Below is a small trained network, with its code and all its weights. Each question gives an input and a class and asks what happens when units are switched off, that is, made to give their printed mean instead of their output.

import numpy as np


def w(rows, s, z=0):
    codes = np.array(rows[::2]) - 128.0
    scale = np.full(codes.shape[1], s)
    scale[-1] = z or s
    return codes * scale


def norm(h):
    return h / np.sqrt((h * h).mean(-1, keepdims=True) + 1e-5)


def f(y):
    return np.maximum(y, 0)


def log_softmax(a):
    a = a - a.max(-1, keepdims=True)
    return a - np.log(np.exp(a).sum(-1, keepdims=True))


def net(x, mask):
    res = np.array(x, float).reshape(1, 5) / 4 @ E
    u = 0
    for l in range(3):
        y = f(norm(res) @ A[l][:, :-1].T + A[l][:, -1])
        res = res + np.where(mask[u : u + 4], y, B[l][:, -1]) @ B[l][:, :-1]
        u += 4
    return log_softmax(norm(res)[-1] @ U[:, :-1].T + U[:, -1])


A, B = {}, {}
E = w([
[188,139,200,124,179,74,57,115,107],'x0',
[200,171,125,137,181,139,192,139,199],'x1',
[109,67,8,148,143,127,64,147,137],'x2',
[205,125,95,146,193,226,106,135,110],'x3',
[136,14,134,64,180,105,154,219,88],'x4',
],0.018)
A[0] = w([
[211,137,63,137,178,139,154,149,191,28],'0.n0',
[210,150,53,149,174,163,174,137,200,25],'0.n1',
[66,166,4,168,81,145,210,110,238,23],'0.n2',
[128,118,126,126,141,110,130,129,137,3],'0.n3',
],0.029,0.018)
B[0] = w([
[145,107,79,142,199,79,156,76,138,205],'0.n0',
[141,104,98,155,205,93,152,34,121,222],'0.n1',
[94,249,72,56,51,97,134,191,74,250],'0.n2',
[114,135,119,112,98,145,148,177,129,128],'0.n3',
],0.022,0.018)
A[1] = w([
[90,111,119,135,115,62,3,103,122,2],'1.n0',
[162,181,97,176,130,204,64,93,136,69],'1.n1',
[86,37,36,130,109,171,86,160,106,49],'1.n2',
[88,95,127,195,79,132,77,117,192,51],'1.n3',
],0.046,0.0093)
B[1] = w([
[153,111,142,174,89,6,94,179,170,254],'1.n0',
[206,169,139,109,95,187,105,43,103,174],'1.n1',
[50,89,110,105,193,202,145,147,61,251],'1.n2',
[91,109,164,148,98,100,142,161,164,158],'1.n3',
],0.021,0.023)
A[2] = w([
[234,108,162,111,211,158,132,194,159,84],'2.n0',
[54,128,154,195,19,182,252,99,212,179],'2.n1',
[252,106,138,105,176,208,122,249,222,41],'2.n2',
[189,73,18,196,160,209,71,176,224,3],'2.n3',
],0.034,0.0039)
B[2] = w([
[202,54,89,164,119,198,184,170,156,255],'2.n0',
[54,183,210,41,202,138,174,56,158,198],'2.n1',
[150,102,112,215,86,179,250,158,224,174],'2.n2',
[103,93,164,62,236,51,21,16,74,179],'2.n3',
],0.015,0.0096)
U = w([
[126,76,190,176,76,17,51,205,126,219],'0',
[73,245,37,71,42,115,139,160,103,151],'1',
[60,51,102,129,158,187,94,214,42,130],'2',
[199,67,142,185,130,167,210,171,181,138],'3',
[236,167,161,147,96,177,61,51,108,15],'4',
[85,157,217,93,141,135,179,104,161,3],'5',
[209,110,39,164,250,94,144,73,147,177],'6',
],0.016,0.0028)

Each question gives the input, the list of numbers given to net, and the class t.
The units are the neurons (one row each of A and B). Each row of codes is followed by its name. A weight is (code - 128) times the scale printed after its matrix; where a second scale follows, it is the last column's (A, B and U).
mask holds one flag per neuron, layer by layer. A switched-off neuron (its flag False) gives its mean, the last column of its row in B, instead of its output. The means were averaged over made-up inputs and are rounded, as every weight is.
A unit's drop is (log p(t) with every unit on - log p(t) with that unit switched off) / (log p(t) with every unit on - log p(t) with every unit switched off).
The circuit of an input: a set's keep is (log p(t) with only the set's units on - log p(t) with every unit switched off) / (log p(t) with every unit on - log p(t) with every unit switched off). Starting from all 12 units, units are removed one at a time, each time the one whose removal leaves the highest keep (on an exact tie, the one counted first), for as long as the keep stays at least 0.8.
units of the circuit, in order: the units of the circuit, biggest drop first
most important unit: the unit with the biggest drop
k most important neurons: the k neurons with the biggest drops, biggest first
top k neurons in layer l: the k neurons of layer l with the biggest drops, biggest first
drop of u: that unit's drop, to one decimal
input [4,2,5,-3,5], class 2: units of the circuit, in order	(1.n2; 0.n1; 0.n2)
input [-3,7,2,2,-7], class 1: most important unit	0.n2
input [6,7,2,-5,6], class 3: 2 most important neurons	(0.n2; 0.n1)
input [-3,-1,-2,-8,6], class 5: 2 most important neurons	(1.n0; 0.n2)
input [-4,-7,-6,-7,-3], class 5: units of the circuit, in order	(2.n1; 0.n2)
input [-7,-4,-6,-7,2], class 5: units of the circuit, in order	(2.n1; 1.n0)
input [5,7,-3,-5,-4], class 5: 2 most important neurons	(1.n0; 0.n2)
input [6,1,1,3,7], class 3: top 2 neurons in layer 2	(2.n2; 2.n0)
input [-2,1,-8,-1,6], class 3: 3 most important neurons	(0.n2; 1.n2; 2.n0)
input [4,7,-2,-8,2], class 3: 4 most important neurons	(0.n2; 1.n3; 1.n0; 2.n0)
input [0,-5,-7,-5,-1], class 5: 2 most important neurons	(2.n1; 0.n2)
input [-3,-6,-5,-3,3], class 5: 2 most important neurons	(1.n0; 0.n2)
input [-1,-7,-2,-7,0], class 0: 2 most important neurons	(1.n0; 0.n2)
input [7,1,0,4,3], class 3: most important unit	0.n1
input [-8,-1,8,3,4], class 1: 2 most important neurons	(0.n2; 2.n0)
input [2,-1,-5,5,-2], class 4: 2 most important neurons	(1.n1; 0.n2)
input [5,-2,-7,1,7], class 3: 2 most important neurons	(0.n2; 1.n2)
input [-2,8,2,1,-6], class 1: drop of 0.n2	4.4
input [0,8,7,-3,-4], class 1: drop of 0.n2	3.8
input [5,-8,-5,2,7], class 0: most important unit	1.n2
input [4,3,-5,-1,-7], class 4: drop of 1.n1	0.4
